Here is a tiny trained network, its code and every weight. The questions are about switching its units off for an input and a target symbol, where a switched-off unit gives its printed mean instead of its output.

import numpy as np


def w(rows, s, z=0):
    codes = np.array(rows[::2]) - 128.0
    scale = np.full(codes.shape[1], s)
    scale[-1] = z or s
    return codes * scale


def f(y):
    return np.maximum(y, 0)


def softmax(a):
    e = np.exp(a - a.max(-1, keepdims=True))
    return e / e.sum(-1, keepdims=True)


def log_softmax(a):
    a = a - a.max(-1, keepdims=True)
    return a - np.log(np.exp(a).sum(-1, keepdims=True))


def net(x, mask):
    ids = ['αηλμξπφ'.index(c) for c in x.split()]
    T = len(ids)
    res = E[ids] + P[:T]
    u = 0
    for l in range(2):
        q, k, v = (res @ M[l].T for M in (Q, K, V))
        z = softmax(np.where(np.tri(T) > 0, q @ k.T / 3**0.5, -1e9)) @ v
        res = res + np.where(mask[u], z, O[l][:, -1]) @ O[l][:, :-1]
        u += 1
        y = f(res @ A[l][:, :-1].T + A[l][:, -1])
        res = res + np.where(mask[u : u + 4], y, B[l][:, -1]) @ B[l][:, :-1]
        u += 4
    return log_softmax(res[-1] @ U[:, :-1].T + U[:, -1])


Q, K, V, O, A, B = {}, {}, {}, {}, {}, {}
E = w([
[160,161,88],'α',
[135,134,184],'η',
[164,166,139],'λ',
[99,3,9],'μ',
[135,129,184],'ξ',
[163,103,218],'π',
[171,153,196],'φ',
],0.013)
P = w([
[1,199,196],'0',
[144,122,221],'1',
[168,116,193],'2',
[183,125,163],'3',
[204,127,151],'4',
[225,129,134],'5',
[229,136,129],'6',
[230,124,138],'7',
[235,115,139],'8',
[239,129,119],'9',
[243,121,118],'10',
[243,112,122],'11',
[248,123,117],'12',
[249,119,104],'13',
],0.0089)
Q[0] = w([
[158,185,143],'L0H0',
[35,107,83],'L0H0',
[7,121,96],'L0H0',
],0.015)
K[0] = w([
[177,76,122],'L0H0',
[113,166,170],'L0H0',
[119,212,253],'L0H0',
],0.02)
V[0] = w([
[62,104,45],'L0H0',
[171,231,107],'L0H0',
[2,146,84],'L0H0',
],0.0094)
O[0] = w([
[87,127,9,222],'L0H0',
[170,236,127,5],'L0H0',
[2,144,49,23],'L0H0',
],0.0096,0.0023)
A[0] = w([
[149,121,45,111],'L0N0',
[154,2,157,2],'L0N1',
[76,72,115,239],'L0N2',
[212,154,126,106],'L0N3',
],0.0076,0.0045)
B[0] = w([
[167,109,254,199],'L0N0',
[152,198,35,180],'L0N1',
[190,36,50,232],'L0N2',
[65,18,63,255],'L0N3',
],0.006,0.0064)
Q[1] = w([
[66,70,8],'L1H0',
[88,254,124],'L1H0',
[148,206,115],'L1H0',
],0.0074)
K[1] = w([
[2,118,128],'L1H0',
[200,69,101],'L1H0',
[223,84,56],'L1H0',
],0.0098)
V[1] = w([
[90,6,154],'L1H0',
[95,84,254],'L1H0',
[164,246,244],'L1H0',
],0.0077)
O[1] = w([
[20,82,87,230],'L1H0',
[67,180,24,253],'L1H0',
[154,253,41,131],'L1H0',
],0.007,0.0047)
A[1] = w([
[113,51,201,66],'L1N0',
[159,143,255,180],'L1N1',
[90,48,160,1],'L1N2',
[21,168,160,129],'L1N3',
],0.0074,0.0038)
B[1] = w([
[170,185,141,245],'L1N0',
[84,213,2,159],'L1N1',
[138,212,138,240],'L1N2',
[171,170,233,147],'L1N3',
],0.0097,0.011)
U = w([
[35,162,77,2],'α',
[95,84,121,139],'η',
[115,113,189,144],'λ',
[92,66,116,163],'μ',
[205,150,124,216],'ξ',
[225,10,158,21],'π',
[112,254,123,114],'φ',
],0.0089,0.0051)

Each question gives the input, a string of symbols that net reads in full, and the target symbol t.
The units are the heads (3 rows each of Q, K, V and O) and the neurons (one row each of A and B). Each row of codes is followed by its name. A weight is (code - 128) times the scale printed after its matrix; where a second scale follows, it is the last column's (O, A, B and U).
mask holds one flag per unit, layer by layer, with each layer's heads first. A switched-off unit (its flag False) gives its mean, the last column of its rows in O or B, instead of its output. The means were averaged over made-up inputs and are rounded, as every weight is.
A unit's drop is (log p(t) with every unit on - log p(t) with that unit switched off) / (log p(t) with every unit on - log p(t) with every unit switched off).
The circuit of an input: a set's keep is (log p(t) with only the set's units on - log p(t) with every unit switched off) / (log p(t) with every unit on - log p(t) with every unit switched off). Starting from all 10 units, units are removed one at a time, each time the one whose removal leaves the highest keep (on an exact tie, the one counted first), for as long as the keep stays at least 0.8.
units of the circuit, in order: the units of the circuit, biggest drop first
top k neurons: the k neurons with the biggest drops, biggest first
k most important neurons of layer l: the k neurons of layer l with the biggest drops, biggest first
input μ α α π π α α ξ, target λ: top 2 neurons => L1N2, L1N0
input α α α φ η α φ ξ μ, target π: units of the circuit, in order => L1H0
input π η η α μ λ μ α α μ π, target α: units of the circuit, in order => L0H0, L1H0
input λ π μ, target ξ: 2 most important neurons of layer 1 => L1N2, L1N1
input π η α η π λ η μ η α λ α, target α: units of the circuit, in order => L1H0, L0H0
input α α π, target φ: top 2 neurons => L0N2, L1N1
input ξ μ α φ, target μ: top 2 neurons => L1N2, L1N0
input μ π ξ α π λ α α α φ α η α φ, target λ: units of the circuit, in order => L1H0, L0H0, L1N2, L1N0
input φ π μ φ α α λ η η π, target φ: units of the circuit, in order => L1H0, L0H0
input ξ η η μ α ξ φ η, target μ: 2 most important neurons of layer 1 => L1N2, L1N0
input μ ξ φ μ λ λ, target λ: units of the circuit, in order => L1H0, L0H0, L1N2
input φ α α ξ φ ξ μ, target φ: 3 most important neurons of layer 0 => L0N3, L0N2, L0N1
input μ α α π, target λ: top 3 neurons => L1N2, L1N0, L0N0
input α α ξ λ π ξ α α λ μ π α π, target π: top neuron => L1N2
input π ξ ξ α α π ξ λ ξ μ α η, target α: top 2 neurons => L1N0, L1N2
input α λ φ α α α α α α μ α ξ, target π: top 4 neurons => L1N2, L1N0, L0N1, L0N2
input ξ μ ξ, target μ: 2 most important neurons of layer 0 => L0N2, L0N0
input α μ ξ η π, target π: 2 most important neurons of layer 0 => L0N2, L0N1
input π φ α ξ φ π ξ μ η φ, target α: 2 most important neurons of layer 1 => L1N0, L1N2
input φ π μ, target φ: top neuron => L0N3
